Here is a tiny trained network, its code and every weight. The questions are about switching its units off for an input and a class, where a switched-off unit gives its printed mean instead of its output.

import numpy as np


def w(rows, s, z=0):
    codes = np.array(rows[::2]) - 128.0
    scale = np.full(codes.shape[1], s)
    scale[-1] = z or s
    return codes * scale


def f(y):
    return np.maximum(y, 0)


def log_softmax(a):
    a = a - a.max(-1, keepdims=True)
    return a - np.log(np.exp(a).sum(-1, keepdims=True))


def net(x, mask):
    res = np.array(x, float).reshape(1, 8) / 4 @ E
    y = f(res @ A[0][:, :-1].T + A[0][:, -1])
    res = res + np.where(mask, y, B[0][:, -1]) @ B[0][:, :-1]
    return log_softmax(res[-1] @ U[:, :-1].T + U[:, -1])


A, B = {}, {}
E = w([
[162,123,136,132,131,103,149,144,121,156],'x0',
[94,142,131,125,106,89,172,120,107,147],'x1',
[112,71,184,183,109,203,168,81,38,205],'x2',
[149,196,146,231,117,19,102,125,131,67],'x3',
[110,94,154,137,123,136,100,134,135,106],'x4',
[178,119,131,168,129,129,132,146,128,150],'x5',
[119,147,125,163,111,111,162,115,115,149],'x6',
[48,115,69,177,254,99,123,234,58,126],'x7',
],0.0085)
A[0] = w([
[166,148,190,93,112,118,119,38,185,151,240],'N0',
[174,170,161,117,12,99,110,127,186,85,114],'N1',
[133,196,135,175,158,34,111,157,207,46,127],'N2',
[161,89,129,110,59,166,148,78,119,105,113],'N3',
[187,165,146,126,95,76,131,56,219,98,160],'N4',
[119,104,79,43,176,152,169,213,107,116,237],'N5',
[144,82,150,74,87,202,161,54,111,186,128],'N6',
[124,106,51,2,141,138,128,162,228,151,214],'N7',
[191,96,130,100,32,127,184,103,166,74,253],'N8',
],0.0055,0.0043)
B[0] = w([
[141,141,126,173,103,174,135,40,224,130,226],'N0',
[136,170,189,40,126,171,134,112,175,120,200],'N1',
[145,218,109,81,88,57,111,183,60,68,234],'N2',
[191,97,101,111,109,107,93,76,150,116,178],'N3',
[106,204,213,87,136,142,100,90,140,69,212],'N4',
[79,88,147,236,180,122,169,128,56,128,254],'N5',
[175,2,107,83,77,121,123,22,137,185,219],'N6',
[103,99,125,246,105,87,189,61,168,108,251],'N7',
[135,188,222,167,102,89,114,31,206,153,229],'N8',
],0.0071,0.0079)
U = w([
[133,134,175,181,122,126,153,70,186,131,158],'0',
[88,95,82,214,168,79,144,175,75,111,254],'1',
[182,58,88,34,73,138,88,91,141,227,58],'2',
[81,70,127,94,197,244,174,171,34,202,79],'3',
[156,196,151,21,99,112,77,133,156,113,57],'4',
[134,150,27,86,131,47,90,253,78,63,76],'5',
],0.0065,0.0039)

Each question gives the input, the list of numbers given to net, and the class t.
The units are the neurons (one row each of A and B). Each row of codes is followed by its name. A weight is (code - 128) times the scale printed after its matrix; where a second scale follows, it is the last column's (A, B and U).
mask holds one flag per neuron, in row order. A switched-off neuron (its flag False) gives its mean, the last column of its row in B, instead of its output. The means were averaged over made-up inputs and are rounded, as every weight is.
A unit's drop is (log p(t) with every unit on - log p(t) with that unit switched off) / (log p(t) with every unit on - log p(t) with every unit switched off).
The circuit of an input: a set's keep is (log p(t) with only the set's units on - log p(t) with every unit switched off) / (log p(t) with every unit on - log p(t) with every unit switched off). Starting from all 9 units, units are removed one at a time, each time the one whose removal leaves the highest keep (on an exact tie, the one counted first), for as long as the keep stays at least 0.8.
units of the circuit, in order: the units of the circuit, biggest drop first
most important unit: the unit with the biggest drop
k most important neurons: the k neurons with the biggest drops, biggest first
drop when u is switched off: that unit's drop, to one decimal
input [-2,-7,-8,-3,-3,-4,6,1], class 1: most important unit : N7
input [-5,2,3,-3,0,7,-8,2], class 3: units of the circuit, in order : (N8, N2, N0)
input [6,5,5,0,-8,0,8,5], class 3: units of the circuit, in order : (N7, N8)
input [4,-1,-7,1,-7,2,7,-3], class 4: units of the circuit, in order : (N2, N5)
input [3,-6,-1,-8,-7,7,2,5], class 1: units of the circuit, in order : (N7, N5)
input [7,4,-4,3,8,4,-4,8], class 5: 2 most important neurons : (N2, N7)
input [4,-4,-6,4,3,-3,-2,-2], class 4: units of the circuit, in order : (N2, N1)
input [-8,4,-7,-2,-7,-8,-3,-6], class 0: 2 most important neurons : (N7, N0)
input [-2,-5,-6,-1,-5,1,1,2], class 1: 3 most important neurons : (N7, N5, N1)
input [0,-8,-7,-1,-5,-7,3,4], class 1: 2 most important neurons : (N7, N5)
input [-4,-3,6,-3,2,4,-8,0], class 2: units of the circuit, in order : (N6, N7)
input [-6,-5,0,2,-7,7,8,-3], class 4: units of the circuit, in order : (N7, N5)
input [6,2,-7,-8,3,-6,-8,1], class 1: 2 most important neurons : (N5, N7)
input [-5,1,2,0,-4,-1,3,8], class 3: units of the circuit, in order : (N7)
input [-3,0,-5,7,-6,4,6,0], class 4: 3 most important neurons : (N4, N1, N5)
input [-4,1,5,0,2,-7,7,4], class 3: units of the circuit, in order : (N7, N8)
input [-2,-4,-7,-1,-6,-8,-6,-4], class 0: 3 most important neurons : (N7, N0, N8)
input [6,-7,-1,4,-6,2,5,-4], class 4: 2 most important neurons : (N7, N5)
input [-4,1,-8,1,6,8,4,-8], class 4: 2 most important neurons : (N1, N2)
input [-4,7,6,-2,4,-6,0,-6], class 2: units of the circuit, in order : (N6)
input [-2,-1,-4,-8,6,8,-7,-5], class 0: 2 most important neurons : (N7, N8)
input [-3,0,5,-7,2,0,4,-3], class 2: drop when N6 is switched off : 0.4
input [3,-4,0,4,-5,2,-4,-8], class 4: drop when N0 is switched off : -0.4
input [2,2,-4,-4,4,-3,2,2], class 1: drop when N0 is switched off : 0.1
